(in the rows, 128 means zero)
Facts:
J135 {Φ=J17, π=d}
J15 {Φ=J225, π=c}
J17 {Φ=J315}
J177 {Φ=J432, π=d}
J187 {Φ=J344, π=d}
J201 {Φ=J921, π=b}
J210 {Φ=J432, π=b}
J219 {Φ=J42}
J225 {Φ=J315}
J243 {Φ=J571, π=d}
J247 {Φ=J55, π=b}
J29 {Φ=J225, π=b}
J344 {Φ=J42}
J378 {Φ=J315}
J395 {Φ=J17, π=b}
J432 {Φ=J315}
J434 {Φ=J671, π=c}
J485 {Φ=J315, π=b}
J494 {Φ=J921, π=d}
J510 {Φ=J55, π=d}
J544 {Φ=J219, π=b}
J55 {Φ=J42}
J555 {Φ=J315, π=a}
J571 {Φ=J42}
J610 {Φ=J219, π=a}
J638 {Φ=J42, π=b}
J73 {Φ=J344, π=a}
J741 {Φ=J378, π=d}
J757 {Φ=J344, π=b}
J77 {Φ=J921, π=a}
J774 {Φ=J219, π=d}
J786 {Φ=J225, π=a}
J80 {Φ=J571, π=b}
J862 {Φ=J17, π=c}
J868 {Φ=J671, π=d}
J893 {Φ=J571, π=a}
J921 {Φ=J671}
J940 {Φ=J315, π=c}
J950 {Φ=J344, π=c}
J951 {Φ=J432, π=a}
J961 {Φ=J671, π=a}
J986 {Φ=J55, π=c}
J987 {Φ=J315, π=d}

Known rows:
J961: [134 116 110 122 160 164  78  76  79 138 186 217 101 111 134 131  99 151
 122 148 138 143  95 165  47 120 119 106 141 131 185 115 122 120  80  65
  87 127 114 111  93 104 111 139 102 123  98 144 105 141 157 119 147]
J201: [140  70 123 122 164 179 121  78  85 119 175 191 117 109  98 113  71 172
 106 137 194 124 127 153  86 116 137 139 157 138 150 157 138 121  89  68
  88 147 109  89 114 129 120 152 152  98  94 149 151 126 178 150 152]
J29: [132  97 177  99 178 198 102  85 142 148 146 183 105  98  81 144  83 150
 122 143 167 125 134 154 106 152 152 152 153 151 184 138 131 157 111  69
 101 153  90 110  86 106 126 159 162 130  97 140 133 123 138 146 182]
J247: [142 116 157 145 182 208 133 101 138 133 153 219 121 102  72 134 103 171
 120 154 176 160 140 153  89 152 153 112 133 152 161 141 117 117  87 101
 104 167  89  78  97 144 128 152 138  92 104 133 155 137 154 132 151]
J638: [146 104 141 133 180 202 131  92 130 138 149 211 116  96  84 138  97 164
 120 158 179 151 143 154  84 152 147 127 142 139 159 138 123 123  83 100
  99 165  89  91 106 139 110 159 143 102  98 124 148 140 138 144 153]
J395: [129  66 159  93 176 188  97  86 141 134 134 183  95  99 116 166  87 167
 123 167 181 145 136 143  97 144 149 150 154 142 191 138 156 154 105  85
  94 149  79 120 113 116 111 152 152 131  97 125 161 115 122 154 171]
J862: [120 116 160  64 168 160  89  96 108 146 136 156 105  83 149 171 104 178
 155 132 128 140 104 136 134 112 133 113 136 138 184  92 160 143 118  91
 100 134 119 125 102 108  82 130 131 111  99 108 143 139 128 117 167]
J986: [130 163 159 118 176 181 132 106 115 144 156 194 127  80 124 149 117 183
 146 114 121 157 108 138 122 114 136  90 110 148 151  98 118 107  89 112
 109 153 118  94  95 127  97 132 121  72 108 108 141 161 153  90 152]
J434: [129 118 137  98 162 157 115  86  75 135 166 168 124  89 144 136 102 178
 142 113 132 131  99 139 117  91 126 107 124 132 146 108 138 117  95  82
  95 137 130 108 103 118  97 133 131  89  92 114 136 153 166 120 157]
J510: [151 151 113 148 172 205 142  85 144 151 175 210  99  94 101 110 123 168
 141 106 121 177 123 143  91 142 146 106 135 158 163 105 109 127 103  81
 141 126  83  74 119 124  70 145 103 127 142 142 172 131 147 119 152]
J741: [138 119 120 105 160 192 109  70 143 138 160 170  87  95 124 119 103 158
 141 111 121 150 112 139 100 141 149 126 150 155 187 101 131 168 120  61
 131 105  82 104 124 102  58 150 119 159 136 152 167 117 136 139 170]
J243: [157 143 101 158 176 196 144  76 130 138 173 207  99  83 130 132 112 156
 141  99 127 175 139 148  81 149 143 119 124 134 156  96 111 135  94  94
 146 112 105  88 101 132  61 151 118 131 137 125 166 156 113 160 153]
J177: [130 115 123 101 154 189 112  78 136 139 162 171  83  88 132 104  93 172
 137 141 120 141 112 140 104 151 163 113 160 167 188  90 117 162 119  61
 131  98  70 106 138 116  67 138 111 150 146 164 156 130 130 146 168]
J344: [139 131 123 128 162 188 116  80  99 148 140 202 135  73 110 148 128 155
 132 136 147 154 140 154  80 161 137 128 119 137 165 116 130 122  92  75
 106 155  85  92 111 144  63 154 105 109 123 122 133 151 156 124 148]
J671: [129  97 123 124 156 173 107  73  81 128 160 189 122  92 137 142 102 164
 123 127 141 130 117 145  80 135 130 129 136 137 170 131 133 121 106  51
 109 138 104  96 111 122  96 141 122 105 116 150 137 132 162 130 148]
J315: [121 106 145 106 166 175  98  85 109 134 145 184 117  94 130 151 112 153
 131 135 131 136 118 145  93 153 137 125 139 138 182 119 130 136 121  43
 110 134  90 103 102 121  87 142 119 119 124 143 133 130 144 130 161]
J55: [132 133 138 129 167 191 122  84 114 145 149 213 124  92 117 151 119 160
 131 134 130 152 128 148  90 155 137 116 122 140 174 126 114 111 105  67
 117 149 102  80 101 133  97 144 111  97 131 130 138 136 152 116 145]

Rows, some named above:
[121 135 187  76 172 169  99  82 118 161 154 156 115  85 130 156 106 165
 148 111 111 123 101 140 134 108 137 122 131 150 175  97 145 146 116  74
 115 135 117 121  84 100  95 141 146 123 100 107 129 146 151 108 186]	J15
[148 106 117  93 156 185 100  70 138 141 158 174  85  89 137 142 100 168
 144 123 128 167 115 138  99 131 145 134 149 151 193 105 149 164 122  70
 130 112  79 111 133 102  57 144 115 163 135 152 177 109 120 150 166]	J135
[147 109 136 144 192 203 143  97 122 126 158 212 114  88  96 155  94 159
 123 152 178 162 156 157  85 162 157 126 137 126 158 133 115 123  79 111
 113 154 103  95  84 141 111 156 154  98  97 109 147 153 116 172 149]	J80
[144 118 153 135 185 208 135  96 143 135 155 224 116  99  74 137 105 172
 119 150 175 154 145 153  91 156 154 113 136 151 161 142 114 117  84 101
 104 167  95  79  97 138 126 154 140  94 107 124 154 138 143 126 153]	J247
[139 129 127 121 162 187 115  81 103 150 140 205 139  79 111 150 130 157
 133 133 141 146 141 153  86 155 142 126 118 136 167 115 126 127  93  70
 106 156  90  94 113 141  65 154 105 108 125 115 136 154 148 116 146]	J344
[122 121 140 109 171 172  66  82 106 142 171 210  88 107 130 146 105 149
 129 168 126 140 102 159  59 145 131 108 142 140 207 105 126 140  88  62
  97 125  97 125  94  94  98 140  96 144 108 136 109 142 134 120 162]	J555
[124 126 157 109 176 177  63  80 128 168 172 208  89 108 120 152 110 132
 130 148 117 133  97 167  55 143 127 120 148 139 217 113 124 154 101  57
  99 120 101 125  73  89 102 146 112 154  99 138 105 135 138 112 173]	J786
[157 139 103 139 170 200 136  81 137 141 161 219 100  92 125 131 123 174
 140 112 131 189 131 138  94 139 140 111 129 155 172 112 127 126  96  95
 135 135  89  79 126 128  59 144  94 127 144 136 183 123 138 122 150]	J774
[148 146 121 132 164 179  95  96 107 163 163 235 115  84 106 148 132 148
 126 165 143 158 122 169  48 150 136 104 118 138 188 104 121 122  57  92
  79 154  89 105  95 121  74 157  72 135 100 104 106 167 148 105 150]	J73
[139 158 147 102 162 173 127  95 100 156 151 179 145  73 116 144 124 179
 145 118 142 143 120 147 125 121 144 112 102 136 148  88 138 121  76 108
  91 163 112 105 104 134  58 148 116  92 104  86 135 172 154 103 159]	J950
[162 147 101 139 163 190 140  73 124 153 164 202 116  79 103 116 126 165
 135 114 138 170 134 152  83 144 150 122 119 155 157  99 126 146  85  91
 120 140  74  90 125 140  28 164  89 142 139 124 167 142 146 123 154]	J187
[143 137 120 131 174 182  91  97 117 147 164 248 103 104 125 162 125 160
 129 166 131 182 109 160  45 142 121  91 128 132 199 118 117 106  72 106
  97 143 105 101  96 114  98 138  76 111 108 120 133 146 137 100 141]	J610
[118 135 183  75 172 169  98  90 116 158 155 154 112  90 127 153 109 165
 151 106 120 121  99 140 133 113 139 120 129 150 173 100 139 146 114  79
 105 140 123 120  73  95  95 139 146 119 105 105 129 145 150 119 178]	J15
[148 102 144 122 186 204 125 100 137 135 141 224 112 102  85 151 107 179
 124 160 180 173 144 146  91 152 147 118 136 142 165 150 130 109  80 109
  94 177  89  84 102 142 113 152 136  93 101 128 168 124 139 137 148]	J544
[149 108 142 130 170 196 128  91 124 149 148 214 131  87  65 138 108 165
 114 163 196 142 149 155  85 160 158 131 127 146 162 133 131 138  68 104
  81 172  78  97 108 147  93 171 133 108 100 103 141 153 152 141 155]	J757
[122 134 167  71 168 162 101  88 105 146 150 159 116  85 131 154 102 180
 148 123 121 128 103 138 135 112 143 113 133 143 170  93 138 136 109  85
 103 133 115 128  98 107  89 133 136 105 103 115 132 144 145 120 168]	J940
[140 144 120 148 185 182 100  91 101 142 177 233 103  86 133 158 112 135
 132 156 128 174 126 168  41 160 138  98 127 115 189 101 108 113  74  96
 113 132 118 102  69 118  96 143  98 120 106 114 110 169 116 140 143]	J893
[114 115 140 102 161 174  76  96 113 139 173 206  88  99 132 135  99 150
 123 193 125 129  98 155  69 160 153  92 153 142 211  99 111 143  95  63
  97 105  87 126 101 102 111 138  93 142 115 143  99 149 138 122 158]	J951
[113 115 142  96 162 174  72  91 114 138 170 205  88  98 132 132  94 156
 128 186 121 130  97 158  67 160 156 100 156 142 217  94 112 141  94  65
  97 110  85 132 103 102 105 138  89 144 113 154 100 147 137 125 159]	J951
[118  81 169  95 166 192 111 100 134 125 142 180  98  92  93 125  76 164
 119 181 170 123 133 143 102 154 175 122 163 151 193 124 123 155 108  74
  97 131  75 114 115 129 122 147 154 127 107 146 134 136 132 157 171]	J210
[145  68 124 123 162 176 115  75  88 114 173 192 114 108 102 113  71 169
 104 137 194 125 124 150  81 118 134 138 152 133 154 157 133 126  90  64
  84 152 107  91 113 127 131 157 155 101  95 152 148 127 173 152 152]	J201
[150 109 144 127 172 195 128  95 119 145 150 208 130  87  68 138 110 162
 116 163 194 146 151 160  84 151 153 137 122 143 158 130 134 137  73 106
  82 178  77  97 114 152  88 170 126 104  99 108 141 148 150 139 149]	J757
[131 161 161 115 178 182 135 103 110 147 157 196 128  84 115 154 120 182
 151 118 123 153 111 140 126 119 138  92 112 148 148 101 119 102  94 109
 109 154 126  93  91 131  97 131 124  73 113 103 139 159 160 100 149]	J986
[132  77 164 100 175 190 106  87 133 132 150 186 105  95  90 142  84 162
 118 161 179 133 135 151  98 149 152 137 156 147 184 132 137 150  98  81
  96 144  83 108 109 118 120 157 150 122  97 137 144 126 138 152 168]	J485
[139 126 127 141 181 192 122  82 101 135 149 200 122  81 136 166 113 150
 136 132 136 154 140 147  77 158 138 125 122 124 165 116 115 116 102  75
 125 139 105  92  92 135  87 145 121 101 121 118 136 156 133 148 149]	J571

The same nodes again, as new rows of numbers:
Known rows:
J55: [140 185 111 129 138 126 147 122 140 161  97 160 128  98 128 153 172 176
 165 129]
J741: [104 148 156 158 151  94 103 135 186  73 182 118  88 134 105  90 154 133
 157 124]
J893: [150 134  59 156 108 107 160  93 150 137 124 175 138 219  96 138 142 148
 142 143]
J225: [155 129 172 150 135  94 153 130 153 133 116 171 118 110 124 138 165 145
 130  67]
J243: [104 131 135 140  86 109 122 140 179 104 180 100  92 129 101  82 124 151
 163 136]
J395: [ 70 151 130  99 159 108 140  87 125  85 113 152 130 139 156 191 129  88
 111 115]
J15: [119  85 164 173 155 144 132 154  98 144 105 165 145 158 176 102 191 123
 119 115]
J485: [ 76 151 120 111 175 114 129  91 125 101 113 152 151 140 158 171 116  80
 112  96]
J555: [168 153  96 142 147 105 152  90 147 115 138 194 144 232 103 135 164 111
 122 112]
J177: [121 150 150 152 107 115 118 130 176  88 184  92  96 141 108 108 152 120
 164 100]
J77: [136 160  94 169 124 115 160  80 151 121 139 194 135 192  79 145 169 105
  98 155]
J201: [ 48 165 113 123 149 129 139  82 133  97 109 150 137  93 148 174 110  77
  85 144]
J921: [109 164 122 162 127 148 144  79 144 125 136 167 112  59 108 149 162 142
 104 144]
J774: [118 146 135 158 117  80 133 142 155 109 173  98  84 111 102 100 129 127
 138 158]
J757: [ 81 142 106 102 184 133 140  97 133 103  71 132 133 110 158 170 101  97
  85 136]
J494: [ 95 160 150 150 102 123 121 125 166  85 201 117  92 104  86 101 153 114
 127 157]
J80: [ 56 132  89 115 141 118 147  98 127 119  97 145 142 120 152 168  83 120
 131 134]

Rows, some named above:
[ 74 153 127 110 178 109 129  88 124 104 110 154 156 134 157 173 107  83
 112  99]	J485
[ 73 151 132  93 159 110 140  85 121  83 102 154 123 141 154 194 128  88
 106 102]	J395
[171 139  78 139 146 124 162 100 147 111 100 160 128 204  92 139 147 132
  98 142]	J73
[145 135  57 156 121 108 171  96 157 133 120 181 137 212  97 131 141 139
 136 138]	J893
[ 80 147 109 109 176 130 142 105 136 102  74 136 131 110 161 177  92 101
  84 130]	J757
[122  96 147 153 168 159 116 123  85 137 131 154 138 162 186 109 198 136
 121 119]	J940
[167 150  90 168 128 116 159  77 158 113 129 156 143 233  95 147 167 109
 134 106]	J951
[110 139 164 126 103  91 117 128 163  71 193 103  87 140 110 112 166 133
 149 118]	J135
[169 144  89 139 147 120 159 101 143 119  99 162 132 201  94 142 156 123
 105 144]	J73
[127 118  93 146 112 133 146 100 142 155 105 149 111 102 120 145 138 191
 172 117]	J571
[ 47 170 113 126 148 130 143  83 129 106 110 160 134  90 153 169 113  77
  91 146]	J201
[159 139 128 130 157 153 144 104 143 122  75 132 106  90 124 158 152 164
 108 116]	J344
[ 82 158 103 121 171  92 157  95 114 127  82 147 133 101 159 178 100  88
 103 149]	J544
[117 173 141 135 109  99 134 163 175 109 174  94 108 125 106  97 152 145
 168 139]	J510
[ 67 157 104 108 161 116 150  94 120 119  87 139 144 109 157 164  97 103
 115 137]	J638
[113  88 149 141 152 151 124 126  82 112 127 152 118 157 179 131 213 140
 115 122]	J862
[111 116 125 148 151 163 138 154  92 159 101 142 141 149 183 108 201 152
 146 152]	J986
[ 81 158 114 127 158 131 137  78 136  93  96 128 144 128 157 174 107  76
 120  92]	J210
[117 148 169 125 111  96 113 129 167  72 201 106  80 143 112 117 171 120
 142 114]	J135
[129 136 145 127 121 115 126 151 172  89 154  87  88 122 113  98 136 138
 126 138]	J187
[ 78 153 152 123 165  98 146 126 135 109  89 158 144 127 155 161 111  80
 101  99]	J29
[112  77 130 153 165 177 127 144  93 137  96 131 122 138 181 114 175 142
 100 147]	J950
[117  94 148 162 147 185 128 115 111 152 120 159 125 146 169 112 195 116
 124 170]	J434
[ 75 188 111 100 161 112 153 113 127 124  83 138 147 115 158 173 121 108
 131 131]	J247
[170 140 124 160 135  89 168 120 165 118 123 191 146 230  99 135 166 100
 118 103]	J786
[168 157  91 168 132 129 162  81 157 113 133 156 145 241  97 143 167 104
 135 100]	J951
[167 153  70 170 143  89 178  98 127 138 119 185 129 200 100 141 144 110
 120 164]	J610

